Below are the code and all the weights of a small trained network. Each question names an input and a target symbol and asks about switching units off, where a switched-off unit gives its printed mean instead of its output.

import numpy as np


def w(rows, s, z=0):
    codes = np.array(rows[::2]) - 128.0
    scale = np.full(codes.shape[1], s)
    scale[-1] = z or s
    return codes * scale


def f(y):
    return y / 2 * (1 + np.tanh(0.7978845608 * (y + 0.044715 * y**3)))


def softmax(a):
    e = np.exp(a - a.max(-1, keepdims=True))
    return e / e.sum(-1, keepdims=True)


def log_softmax(a):
    a = a - a.max(-1, keepdims=True)
    return a - np.log(np.exp(a).sum(-1, keepdims=True))


def net(x, mask):
    ids = ['αεζτφω'.index(c) for c in x.split()]
    T = len(ids)
    res = E[ids] + P[:T]
    u = 0
    for l in range(3):
        q, k, v = (res @ M[l].T for M in (Q, K, V))
        z = softmax(np.where(np.tri(T) > 0, q @ k.T / 4**0.5, -1e9)) @ v
        res = res + np.where(mask[u], z, O[l][:, -1]) @ O[l][:, :-1]
        u += 1
        y = f(res @ A[l][:, :-1].T + A[l][:, -1])
        res = res + np.where(mask[u : u + 8], y, B[l][:, -1]) @ B[l][:, :-1]
        u += 8
    return log_softmax(res[-1] @ U[:, :-1].T + U[:, -1])


Q, K, V, O, A, B = {}, {}, {}, {}, {}, {}
E = w([
[117,148,140,191,88,1,83,83,183],'α',
[181,121,131,87,150,143,131,242,90],'ε',
[117,159,101,179,214,79,106,111,187],'ζ',
[131,111,150,93,23,88,218,100,110],'τ',
[233,7,153,107,136,141,89,44,157],'φ',
[88,148,77,98,28,41,137,141,42],'ω',
],0.019)
P = w([
[147,206,222,138,126,169,64,98,140],'0',
[156,132,34,154,123,100,94,144,206],'1',
[82,71,2,190,111,100,155,151,137],'2',
[94,68,35,125,81,126,93,144,158],'3',
[90,153,70,174,144,120,77,135,177],'4',
[130,131,88,186,139,102,127,144,122],'5',
[135,109,119,132,109,134,97,166,130],'6',
[153,142,138,168,157,130,121,156,130],'7',
[167,116,136,166,152,119,117,167,105],'8',
[149,128,126,162,120,82,65,150,104],'9',
[194,125,187,112,143,153,89,160,47],'10',
[200,153,209,178,167,106,141,188,135],'11',
],0.0083)
Q[0] = w([
[220,100,131,49,121,210,220,131,140],'L0H1',
[72,69,186,131,1,66,175,37,121],'L0H1',
[135,65,118,88,140,95,217,54,138],'L0H1',
[179,88,231,181,94,127,143,110,126],'L0H1',
],0.0064)
K[0] = w([
[170,106,109,81,94,178,154,167,123],'L0H1',
[54,98,154,106,55,95,132,103,151],'L0H1',
[137,92,253,135,159,206,198,30,117],'L0H1',
[159,227,156,118,119,146,129,79,146],'L0H1',
],0.0064)
V[0] = w([
[188,132,39,113,122,78,126,88,154],'L0H1',
[114,140,132,68,159,101,234,48,254],'L0H1',
[174,102,137,70,111,116,158,76,149],'L0H1',
[232,99,60,134,147,66,107,97,52],'L0H1',
],0.0043)
O[0] = w([
[254,15,115,107,67,186,248,195,167,253],'L0H1',
[182,206,182,101,115,100,97,170,140,151],'L0H1',
[186,114,182,197,56,123,134,62,254,89],'L0H1',
[37,248,164,143,181,56,54,218,231,223],'L0H1',
],0.0057,0.003)
A[0] = w([
[183,75,150,186,175,91,209,211,126,190],'L0N1',
[124,110,152,48,183,174,89,66,118,81],'L0N2',
[119,129,173,192,49,141,79,119,119,113],'L0N3',
[188,81,180,129,178,145,120,141,208,169],'L0N4',
[167,127,135,177,92,100,127,158,54,122],'L0N5',
[128,64,159,79,134,96,89,132,152,4],'L0N6',
[116,213,134,114,11,113,255,161,141,155],'L0N7',
[196,133,123,142,93,152,71,179,169,173],'L0N8',
],0.006,0.0018)
B[0] = w([
[90,128,118,113,100,135,32,98,184,254],'L0N1',
[78,95,197,148,69,167,174,139,182,113],'L0N2',
[242,142,173,170,104,78,107,86,199,141],'L0N3',
[115,136,93,81,219,2,108,165,120,211],'L0N4',
[121,60,137,82,141,182,137,167,122,160],'L0N5',
[112,42,62,101,191,99,191,91,159,128],'L0N6',
[246,163,84,27,161,123,74,125,92,199],'L0N7',
[94,177,158,213,105,110,209,211,98,193],'L0N8',
],0.0066,0.0056)
Q[1] = w([
[48,138,246,161,159,176,1,149,176],'L1H1',
[55,163,190,132,127,157,205,129,38],'L1H1',
[13,40,118,243,62,226,183,20,154],'L1H1',
[64,68,62,149,73,174,235,36,147],'L1H1',
],0.0041)
K[1] = w([
[118,116,176,99,115,110,84,119,116],'L1H1',
[129,127,101,116,125,110,138,154,168],'L1H1',
[134,163,1,114,141,147,91,156,170],'L1H1',
[119,80,64,100,98,97,136,170,197],'L1H1',
],0.0092)
V[1] = w([
[115,167,140,142,181,149,51,120,92],'L1H1',
[71,195,108,203,220,76,170,80,136],'L1H1',
[98,97,253,9,165,169,201,192,128],'L1H1',
[111,127,236,137,76,80,147,108,153],'L1H1',
],0.0068)
O[1] = w([
[178,111,186,1,106,134,146,121,184,151],'L1H1',
[124,119,180,37,90,131,184,170,161,177],'L1H1',
[145,148,138,181,89,133,97,116,135,3],'L1H1',
[56,77,179,133,97,116,211,101,79,215],'L1H1',
],0.0097,0.0057)
A[1] = w([
[100,143,175,118,183,147,135,158,59,157],'L1N1',
[95,114,100,197,161,68,181,146,68,237],'L1N2',
[254,143,107,134,139,122,46,179,169,83],'L1N3',
[126,118,120,125,119,182,96,240,71,248],'L1N4',
[157,119,101,233,134,153,133,155,85,132],'L1N5',
[152,54,68,139,124,155,65,136,174,134],'L1N6',
[122,201,155,138,64,129,78,130,153,121],'L1N7',
[53,138,136,133,114,64,80,167,140,58],'L1N8',
],0.0067,0.0017)
B[1] = w([
[89,20,129,210,118,105,51,143,189,171],'L1N1',
[254,114,47,167,196,52,65,109,168,253],'L1N2',
[17,92,143,132,143,174,91,59,86,234],'L1N3',
[21,120,93,172,109,79,105,104,219,217],'L1N4',
[169,89,157,19,49,190,42,70,146,183],'L1N5',
[135,101,205,28,70,132,127,75,74,156],'L1N6',
[53,31,112,118,135,212,102,138,170,133],'L1N7',
[150,180,126,135,167,177,193,60,127,221],'L1N8',
],0.0061)
Q[2] = w([
[190,167,141,157,182,186,158,193,83],'L2H1',
[189,110,149,149,195,122,201,140,43],'L2H1',
[213,244,95,73,227,2,139,121,232],'L2H1',
[20,89,130,143,129,19,79,191,132],'L2H1',
],0.0047)
K[2] = w([
[240,100,149,171,19,124,165,117,190],'L2H1',
[76,246,175,180,42,190,135,164,162],'L2H1',
[150,84,203,107,207,166,3,210,9],'L2H1',
[158,160,158,186,122,124,94,150,30],'L2H1',
],0.0042)
V[2] = w([
[115,164,96,133,234,127,121,158,96],'L2H1',
[253,145,112,50,214,170,176,133,72],'L2H1',
[201,165,137,94,68,133,143,254,133],'L2H1',
[135,10,198,99,133,135,191,216,81],'L2H1',
],0.0064)
O[2] = w([
[138,144,69,41,161,122,124,146,168,224],'L2H1',
[190,172,149,161,251,106,122,90,110,40],'L2H1',
[73,173,110,188,84,67,70,126,101,7],'L2H1',
[110,85,84,137,135,173,135,96,71,164],'L2H1',
],0.011,0.0016)
A[2] = w([
[53,189,155,162,133,79,126,136,44,45],'L2N1',
[113,124,68,157,90,97,129,121,109,118],'L2N2',
[125,81,92,97,170,118,105,92,132,246],'L2N3',
[121,73,94,187,87,179,60,197,151,126],'L2N4',
[2,167,90,169,157,109,144,108,126,24],'L2N5',
[104,144,124,172,69,126,105,175,140,120],'L2N6',
[171,148,141,182,98,80,233,107,116,4],'L2N7',
[163,183,188,83,116,124,152,89,83,130],'L2N8',
],0.0069,0.0018)
B[2] = w([
[254,136,224,118,94,179,221,217,130,147],'L2N1',
[103,10,136,193,131,133,52,103,150,152],'L2N2',
[57,220,117,92,116,243,161,106,121,254],'L2N3',
[236,110,122,113,53,115,172,139,27,188],'L2N4',
[171,162,145,115,32,214,71,68,39,187],'L2N5',
[95,150,126,166,121,55,140,50,123,145],'L2N6',
[130,149,150,222,212,174,96,84,130,153],'L2N7',
[220,165,24,25,185,133,118,238,223,157],'L2N8',
],0.0059,0.0077)
U = w([
[155,165,115,167,124,64,215,178,160,211],'α',
[116,137,130,98,110,220,43,175,161,204],'ε',
[102,209,93,49,199,142,120,180,164,199],'ζ',
[254,158,96,102,153,188,86,110,88,9],'τ',
[161,67,129,95,221,173,172,112,80,32],'φ',
[99,216,175,32,177,22,20,106,4,143],'ω',
],0.0043,0.0015)

Each question gives the input, a string of symbols that net reads in full, and the target symbol t.
The units are the heads (4 rows each of Q, K, V and O) and the neurons (one row each of A and B). Each row of codes is followed by its name. A weight is (code - 128) times the scale printed after its matrix; where a second scale follows, it is the last column's (O, A, B and U).
mask holds one flag per unit, layer by layer, with each layer's heads first. A switched-off unit (its flag False) gives its mean, the last column of its rows in O or B, instead of its output. The means were averaged over made-up inputs and are rounded, as every weight is.
A unit's drop is (log p(t) with every unit on - log p(t) with that unit switched off) / (log p(t) with every unit on - log p(t) with every unit switched off).
The circuit of an input: a set's keep is (log p(t) with only the set's units on - log p(t) with every unit switched off) / (log p(t) with every unit on - log p(t) with every unit switched off). Starting from the 12 units with the biggest drops (on a tie, the unit counted first), units are removed one at a time, each time the one whose removal leaves the highest keep (on an exact tie, the one counted first), for as long as the keep stays at least 0.8.
circuit, biggest first: the units of the circuit, biggest drop first
unit that matters most: the unit with the biggest drop
top k neurons: the k neurons with the biggest drops, biggest first
k most important neurons of layer l: the k neurons of layer l with the biggest drops, biggest first
input α α α ε α α ζ ζ α ζ, target φ: circuit, biggest first -> L1H1; L2H1
input ε ε ε ζ ζ ζ ζ ζ ε ε, target ε: unit that matters most -> L1H1
input α α φ α ε, target φ: circuit, biggest first -> L1H1; L2H1
input ζ φ ζ α τ, target τ: circuit, biggest first -> L0N7; L0H1
input ζ ε ω ζ ω ε, target ω: circuit, biggest first -> L2H1; L1H1
input ζ φ ω φ ε ζ α ε ζ ω φ, target ω: circuit, biggest first -> L0N4; L2H1
input τ τ ζ, target τ: circuit, biggest first -> L1N2; L1H1; L1N5
input ε τ τ φ α ε ω ε ε α ζ ε, target ε: circuit, biggest first -> L1N3; L1H1; L2H1
input ζ ζ τ ε, target ω: circuit, biggest first -> L1H1; L2H1
input ζ ζ τ ζ ε τ ω ζ, target ω: top 4 neurons -> L0N7; L2N5; L0N1; L2N8
input φ τ τ, target τ: 3 most important neurons of layer 1 -> L1N4; L1N1; L1N3
input τ ε α ζ ζ φ α, target τ: 2 most important neurons of layer 0 -> L0N3; L0N4
input ε ζ ε φ ε ζ ζ τ ζ ζ ω, target ε: top 3 neurons -> L1N3; L0N7; L0N4
input ζ τ ζ, target ω: most important neuron of layer 1 -> L1N4
input ε ζ τ ε ε φ, target ε: top 2 neurons -> L1N3; L1N4
input ε ζ ζ φ ε ε φ τ α, target ε: top 2 neurons -> L1N3; L1N7
input ε α ε ζ φ ε ζ τ, target ε: 2 most important neurons of layer 0 -> L0N7; L0N4
input ω ζ τ ζ α α ω ε α α φ φ, target ζ: 3 most important neurons of layer 0 -> L0N4; L0N6; L0N1
input ε ω ζ ε ζ ζ ζ ζ ζ τ ε ζ, target ε: 3 most important neurons of layer 1 -> L1N3; L1N2; L1N7
input ζ ζ ε φ ζ τ τ α ζ ε α, target α: unit that matters most -> L1N4
input τ φ τ ε τ α, target τ: 2 most important neurons of layer 1 -> L1N5; L1N2
input τ ε ζ ζ ζ α ε τ φ ω, target τ: 3 most important neurons of layer 0 -> L0N7; L0N4; L0N1
input ω ε ζ ζ ε ω, target ζ: 2 most important neurons of layer 2 -> L2N5; L2N4
input τ τ ω, target τ: top 2 neurons -> L1N2; L0N7
input φ ζ ε, target α: 2 most important neurons of layer 2 -> L2N4; L2N6
input τ ε τ ζ ζ ζ τ ζ ζ, target τ: 2 most important neurons of layer 0 -> L0N4; L0N7
input ζ ε τ, target ω: 2 most important neurons of layer 1 -> L1N8; L1N3
